Below are the code and all the weights of a small trained network. Each question names an input and a target symbol and asks about switching units off, where a switched-off unit gives its printed mean instead of its output.

import numpy as np


def w(rows, s, z=0):
    codes = np.array(rows[::2]) - 128.0
    scale = np.full(codes.shape[1], s)
    scale[-1] = z or s
    return codes * scale


def norm(h):
    return h / np.sqrt((h * h).mean(-1, keepdims=True) + 1e-5)


def f(y):
    return np.maximum(y, 0)


def softmax(a):
    e = np.exp(a - a.max(-1, keepdims=True))
    return e / e.sum(-1, keepdims=True)


def log_softmax(a):
    a = a - a.max(-1, keepdims=True)
    return a - np.log(np.exp(a).sum(-1, keepdims=True))


def net(x, mask):
    ids = ['αβδεζηθλξπτφω'.index(c) for c in x.split()]
    T = len(ids)
    res = E[ids] + P[:T]
    u = 0
    for l in range(2):
        r = norm(res)
        for j in range(3):
            rows = slice(2 * j, 2 * j + 2)
            q, k, v = (r @ M[l][rows].T for M in (Q, K, V))
            z = softmax(np.where(np.tri(T) > 0, q @ k.T / 2**0.5, -1e9)) @ v
            o = O[l][rows]
            res = res + np.where(mask[u + j], z, o[:, -1]) @ o[:, :-1]
        u += 3
        y = f(norm(res) @ A[l][:, :-1].T + A[l][:, -1])
        res = res + np.where(mask[u : u + 4], y, B[l][:, -1]) @ B[l][:, :-1]
        u += 4
    return log_softmax(norm(res)[-1] @ U[:, :-1].T + U[:, -1])


Q, K, V, O, A, B = {}, {}, {}, {}, {}, {}
E = w([
[121,107,136,79],'α',
[117,189,139,152],'β',
[253,168,101,240],'δ',
[133,83,94,129],'ε',
[103,135,154,103],'ζ',
[143,127,125,185],'η',
[133,133,159,114],'θ',
[166,87,118,110],'λ',
[98,139,151,103],'ξ',
[103,143,153,117],'π',
[97,122,110,129],'τ',
[109,129,152,105],'φ',
[112,144,158,114],'ω',
],0.033)
P = w([
[114,191,39,37],'0',
[82,181,67,81],'1',
[70,178,128,104],'2',
[45,178,170,140],'3',
[28,191,178,154],'4',
[3,206,110,157],'5',
[33,234,55,188],'6',
],0.0049)
Q[0] = w([
[247,69,184,201],'L0H0',
[121,241,214,209],'L0H0',
[97,200,222,18],'L0H1',
[141,18,203,61],'L0H1',
[250,225,98,246],'L0H2',
[69,34,160,24],'L0H2',
],0.021)
K[0] = w([
[20,152,149,142],'L0H0',
[98,252,98,253],'L0H0',
[126,172,223,114],'L0H1',
[185,166,81,33],'L0H1',
[74,92,56,14],'L0H2',
[156,145,202,190],'L0H2',
],0.028)
V[0] = w([
[130,109,126,113],'L0H0',
[180,146,100,99],'L0H0',
[170,255,118,60],'L0H1',
[76,87,82,143],'L0H1',
[163,202,70,81],'L0H2',
[173,208,23,20],'L0H2',
],0.0066)
O[0] = w([
[138,107,142,141,2],'L0H0',
[121,101,132,102,62],'L0H0',
[132,209,215,87,122],'L0H1',
[158,72,111,153,217],'L0H1',
[127,63,158,184,232],'L0H2',
[98,36,253,195,143],'L0H2',
],0.0051,0.00068)
A[0] = w([
[254,102,139,107,3],'L0N0',
[89,116,224,35,126],'L0N1',
[41,82,93,103,76],'L0N2',
[153,157,84,45,93],'L0N3',
],0.021,0.0039)
B[0] = w([
[145,67,212,199,146],'L0N0',
[162,153,250,70,247],'L0N1',
[196,184,112,109,174],'L0N2',
[68,101,116,72,185],'L0N3',
],0.022,0.013)
Q[1] = w([
[26,161,155,200],'L1H0',
[159,72,227,106],'L1H0',
[220,81,87,76],'L1H1',
[224,163,86,123],'L1H1',
[118,94,96,198],'L1H2',
[53,156,252,26],'L1H2',
],0.019)
K[1] = w([
[56,181,133,254],'L1H0',
[177,90,208,96],'L1H0',
[223,139,119,129],'L1H1',
[170,97,158,157],'L1H1',
[74,100,88,132],'L1H2',
[205,160,169,229],'L1H2',
],0.025)
V[1] = w([
[177,101,72,127],'L1H0',
[125,199,99,135],'L1H0',
[158,142,141,79],'L1H1',
[251,130,174,176],'L1H1',
[106,187,97,95],'L1H2',
[186,171,163,187],'L1H2',
],0.019)
O[1] = w([
[118,76,120,77,69],'L1H0',
[141,101,246,165,132],'L1H0',
[203,128,188,155,153],'L1H1',
[196,86,1,238,254],'L1H1',
[234,182,88,137,97],'L1H2',
[44,161,80,158,252],'L1H2',
],0.0083,0.0097)
A[1] = w([
[45,200,117,65,98],'L1N0',
[180,69,114,176,219],'L1N1',
[153,248,135,137,180],'L1N2',
[161,10,93,73,5],'L1N3',
],0.017,0.0022)
B[1] = w([
[222,168,200,175,216],'L1N0',
[77,144,149,4,254],'L1N1',
[29,185,121,130,242],'L1N2',
[160,41,188,137,152],'L1N3',
],0.014,0.008)
U = w([
[163,148,221,70,166],'α',
[67,203,185,240,87],'β',
[180,88,117,234,255],'δ',
[217,56,87,97,192],'ε',
[116,120,123,140,41],'ζ',
[41,91,50,161,230],'η',
[109,106,129,134,40],'θ',
[96,2,188,171,127],'λ',
[114,116,125,136,46],'ξ',
[96,128,118,112,30],'π',
[189,216,56,134,85],'τ',
[124,112,127,142,46],'φ',
[105,118,125,122,31],'ω',
],0.014,0.0052)

Each question gives the input, a string of symbols that net reads in full, and the target symbol t.
The units are the heads (2 rows each of Q, K, V and O) and the neurons (one row each of A and B). Each row of codes is followed by its name. A weight is (code - 128) times the scale printed after its matrix; where a second scale follows, it is the last column's (O, A, B and U).
mask holds one flag per unit, layer by layer, with each layer's heads first. A switched-off unit (its flag False) gives its mean, the last column of its rows in O or B, instead of its output. The means were averaged over made-up inputs and are rounded, as every weight is.
A unit's drop is (log p(t) with every unit on - log p(t) with that unit switched off) / (log p(t) with every unit on - log p(t) with every unit switched off).
The circuit of an input: a set's keep is (log p(t) with only the set's units on - log p(t) with every unit switched off) / (log p(t) with every unit on - log p(t) with every unit switched off). Starting from the 12 units with the biggest drops (on a tie, the unit counted first), units are removed one at a time, each time the one whose removal leaves the highest keep (on an exact tie, the one counted first), for as long as the keep stays at least 0.8.
circuit, biggest first: the units of the circuit, biggest drop first
k most important neurons: the k neurons with the biggest drops, biggest first
k most important neurons of layer l: the k neurons of layer l with the biggest drops, biggest first
which heads matter: for each layer, one digit per head in row order, 1 if its drop is at least 0.15 and else 0, layers parted by /
drop of u: that unit's drop, to one decimal
input η τ η, target τ: 4 most important neurons => L0N1; L0N3; L0N2; L1N1
input η ω α φ π λ π, target β: 2 most important neurons => L0N3; L1N2
input α η π β η η η, target η: circuit, biggest first => L0N1; L1N0
input η η λ η, target λ: 4 most important neurons => L0N1; L0N3; L0N0; L1N2
input ω η τ η, target τ: 2 most important neurons of layer 0 => L0N3; L0N1
input η η α β π η π, target β: which heads matter => 000 / 100
input δ η ξ η α η δ, target δ: 2 most important neurons => L0N0; L0N1
input α η φ λ, target λ: 2 most important neurons => L0N0; L0N1
input η β τ, target τ: circuit, biggest first => L0N2; L0N1
input τ η ξ η π η β, target β: 3 most important neurons => L0N3; L0N1; L0N2
input ξ π ε, target ε: which heads matter => 000 / 100
input π η β η, target β: which heads matter => 001 / 100
input η η ε η, target ε: 3 most important neurons of layer 1 => L1N2; L1N1; L1N3
input η ε η η η ε η, target ε: most important neuron of layer 0 => L0N1
input ε φ α π θ α λ, target λ: drop of L0N0 => 0.4
input η π α η β δ, target δ: drop of L0N0 => 0.3
input β ε τ η, target η: drop of L0H1 => 0.3
